Look-ups in named tables: a row name and a column name give one cell, copied from the table.

Table togimom
       dab    gav
fek   5137  -8583
nid    605   7394
sevo  7232  -2559

fek, dab -> 5137
fek, gav -> -8583
sevo, dab -> 7232
nid, dab -> 605
sevo, gav -> -2559
nid, gav -> 7394
Row with the largest gav: nid

mozugu =
fields: nosibu, pevaf, vem
kidu: [45, 118, 127]
kavinop: [154, 141, 80]
miz: [102, 126, 125]
lev: [109, 201, 80]
rif: [5, 70, 109]
tel: [81, 21, 76]
pebule: [78, 108, 111]
tev: [98, 107, 23]

pevaf of kavinop = 141
vem of pebule = 111
nosibu of kidu = 45
vem of miz = 125
vem of tev = 23
nosibu of kavinop = 154
pevaf of kidu = 118
vem of lev = 80
pevaf of tel = 21
vem of kavinop = 80
Which row has the largest vem? kidu

zup:
	teduvim	saduzek	von
tinom	193	64	202
lil	239	118	205
mik	73	71	138
zoz	56	97	121
buzek	161	49	192
labem	98	53	157
maf	219	88	208
rig	128	45	176

maf, von -> 208
labem, teduvim -> 98
tinom, von -> 202
tinom, saduzek -> 64
buzek, saduzek -> 49
zoz, von -> 121
rig, saduzek -> 45
mik, von -> 138
mik, teduvim -> 73
rig, teduvim -> 128
mik, saduzek -> 71
labem, von -> 157
buzek, teduvim -> 161
zoz, teduvim -> 56
lil, teduvim -> 239
lil, von -> 205
maf, saduzek -> 88
maf, teduvim -> 219

Table kod
         deg  gupumim  robebaf  gapet  led  big  folel  ber
nazonur   14      -23      -23    -40  -29   48     11   -6
vor      -14      -20      -27    -77  -27   60    -37  -19
nadupi   -49      -44      -21     12  -21   -4     12  -19
lofi     -29      -39        0    -57  -45   67    -25  -24
nalek     51      -27      -15     17  -19   -3      3  -16

What is the robebaf of vor in kod?
-27
What is the deg of vor in kod?
-14
What is the big of vor in kod?
60
What is the deg of nadupi in kod?
-49
What is the deg of lofi in kod?
-29
What is the ber of vor in kod?
-19
What is the led of lofi in kod?
-45
What is the folel of nadupi in kod?
12
What is the gupumim of lofi in kod?
-39
What is the robebaf of lofi in kod?
0
What is the folel of vor in kod?
-37
What is the folel of nalek in kod?
3
What is the gapet of nadupi in kod?
12
Row with the largest folel: nadupi

Table loban
fields: vefisud, lizu, pob
temo: [67.60, 63.49, 55.81]
tid: [59.62, 19.93, 77.29]
mibisu: [86.28, 24.20, 93.50]
soriru: [64.26, 51.35, 67.43]
nad: [60.57, 55.22, 60.43]
kigigil: [41.80, 57.19, 98.19]
rulopar: [58.32, 53.57, 56.77]
pav: [45.67, 86.74, 47.16]
tal: [63.02, 31.50, 66.82]
zusov: [54.05, 67.18, 58.34]
bikad: [56.22, 52.30, 57.59]
vav: [79.90, 92.40, 65.43]
vobina: [67.27, 57.50, 68.47]

pob of nad = 60.43
pob of vav = 65.43
lizu of vav = 92.40
pob of kigigil = 98.19
lizu of rulopar = 53.57
lizu of tal = 31.50
vefisud of zusov = 54.05
pob of bikad = 57.59
lizu of tid = 19.93

Table vakuvit
,kipov,guga
sirif,-1.6,-2.7
vegim,5.4,2.8
nagize,-8.8,-0.2
gifem,-0.4,-3.9
giba,-6.5,6.0

What is the guga of giba in vakuvit?
6.0
What is the guga of gifem in vakuvit?
-3.9
What is the kipov of nagize in vakuvit?
-8.8
What is the guga of vegim in vakuvit?
2.8
What is the kipov of vegim in vakuvit?
5.4
What is the guga of nagize in vakuvit?
-0.2
What is the guga of sirif in vakuvit?
-2.7
What is the kipov of sirif in vakuvit?
-1.6
What is the kipov of gifem in vakuvit?
-0.4
What is the kipov of giba in vakuvit?
-6.5

zuf:
,denap,buvufo,konub,ranutuf,zar,mef,mukoso,pokita,datug
neliru,19,141,150,127,87,197,100,80,118
vop,35,130,159,155,62,65,111,136,37
fut,156,97,89,66,102,158,67,48,198
nimi,82,156,72,97,184,119,183,175,112
fad,167,71,123,62,150,175,80,156,46

What is the mukoso of vop in zuf?
111
What is the konub of fad in zuf?
123
What is the buvufo of vop in zuf?
130
What is the konub of vop in zuf?
159
What is the mef of nimi in zuf?
119
What is the pokita of fut in zuf?
48
What is the zar of fut in zuf?
102
What is the denap of neliru in zuf?
19
What is the datug of nimi in zuf?
112
Row with the largest mukoso: nimi

ven
columns: nar, vabi, dirad
tuvil: [37.45, 18.46, 46.38]
rirovon: [25.80, 12.24, 42.85]
kaser: [30.44, 15.91, 42.25]
mudivu: [31.63, 23.60, 41.23]
gef: [28.63, 16.68, 43.87]
rodegez: [27.96, 15.46, 39.55]
katetu: [33.00, 25.03, 41.38]
liloz: [58.70, 72.11, 40.72]
levup: [31.09, 17.92, 42.99]
tenet: [61.34, 77.30, 42.72]

vabi of levup: 17.92
vabi of tuvil: 18.46
nar of katetu: 33.00
vabi of kaser: 15.91
nar of rirovon: 25.80
nar of rodegez: 27.96
nar of mudivu: 31.63
nar of tenet: 61.34
dirad of gef: 43.87

mab:
|  | dod | fiz | puvam | lepa | bogo | fid | bage | rura | safidir | mipofep |
|---|---|---|---|---|---|---|---|---|---|---|
| sesilu | 3.8 | 6.5 | 4.1 | 4.8 | -5.7 | 3.1 | 2.9 | 0.1 | 2.0 | -0.6 |
| pofumo | 3.3 | 0.9 | -5.2 | -1.9 | 0.9 | 4.6 | 3.7 | 9.7 | 4.5 | -5.6 |
| pepom | -0.2 | 7.7 | -4.7 | -1.6 | -1.5 | -0.4 | 5.4 | -2.6 | 0.4 | 3.6 |
| dad | -8.6 | -3.7 | -4.3 | 1.0 | 2.2 | 4.3 | 5.8 | 1.9 | -3.8 | -5.4 |
| vagod | 0.1 | 9.6 | -6.1 | -1.9 | -2.3 | -0.9 | 2.9 | -3.0 | 0.3 | 6.4 |
| todamez | -3.8 | -2.2 | 1.5 | 3.0 | -1.5 | 2.5 | 2.2 | -0.3 | -1.3 | -1.8 |
| gurobe | 1.4 | -3.9 | -2.5 | -0.6 | 6.4 | 0.0 | -1.1 | 2.5 | 0.3 | -3.6 |
| rako | 7.0 | 3.0 | 2.2 | -1.5 | -0.4 | -1.8 | 7.4 | -3.3 | 6.3 | -3.5 |
| dibad | -1.2 | 2.8 | -5.9 | -3.5 | 2.8 | -1.7 | -2.8 | 0.9 | -1.6 | 2.0 |
| goripug | -2.8 | 2.2 | -8.6 | 2.6 | 4.8 | 4.0 | -7.2 | 5.8 | -7.2 | 0.5 |
| tuz | -1.4 | -1.9 | -0.4 | -3.4 | 4.5 | -1.7 | 3.2 | 1.6 | 0.1 | -0.8 |
| fip | -1.1 | 2.4 | 3.4 | 3.1 | -2.2 | 3.2 | 1.5 | 1.3 | -0.9 | -3.3 |
| repe | 2.1 | 0.5 | -4.7 | -1.5 | 1.2 | 2.3 | 3.0 | 6.5 | 2.7 | -3.5 |
| soguk | -2.5 | -0.6 | 0.1 | 0.4 | -2.3 | 0.9 | -1.0 | 0.3 | -0.4 | 1.8 |

What is the bage of gurobe in mab? -1.1
What is the fiz of soguk in mab? -0.6
What is the fid of gurobe in mab? 0.0
What is the bogo of soguk in mab? -2.3
What is the bogo of pepom in mab? -1.5
What is the puvam of sesilu in mab? 4.1
What is the safidir of dibad in mab? -1.6
What is the safidir of todamez in mab? -1.3
What is the lepa of rako in mab? -1.5
What is the bage of vagod in mab? 2.9
What is the mipofep of sesilu in mab? -0.6
Row with the largest lepa: sesilu

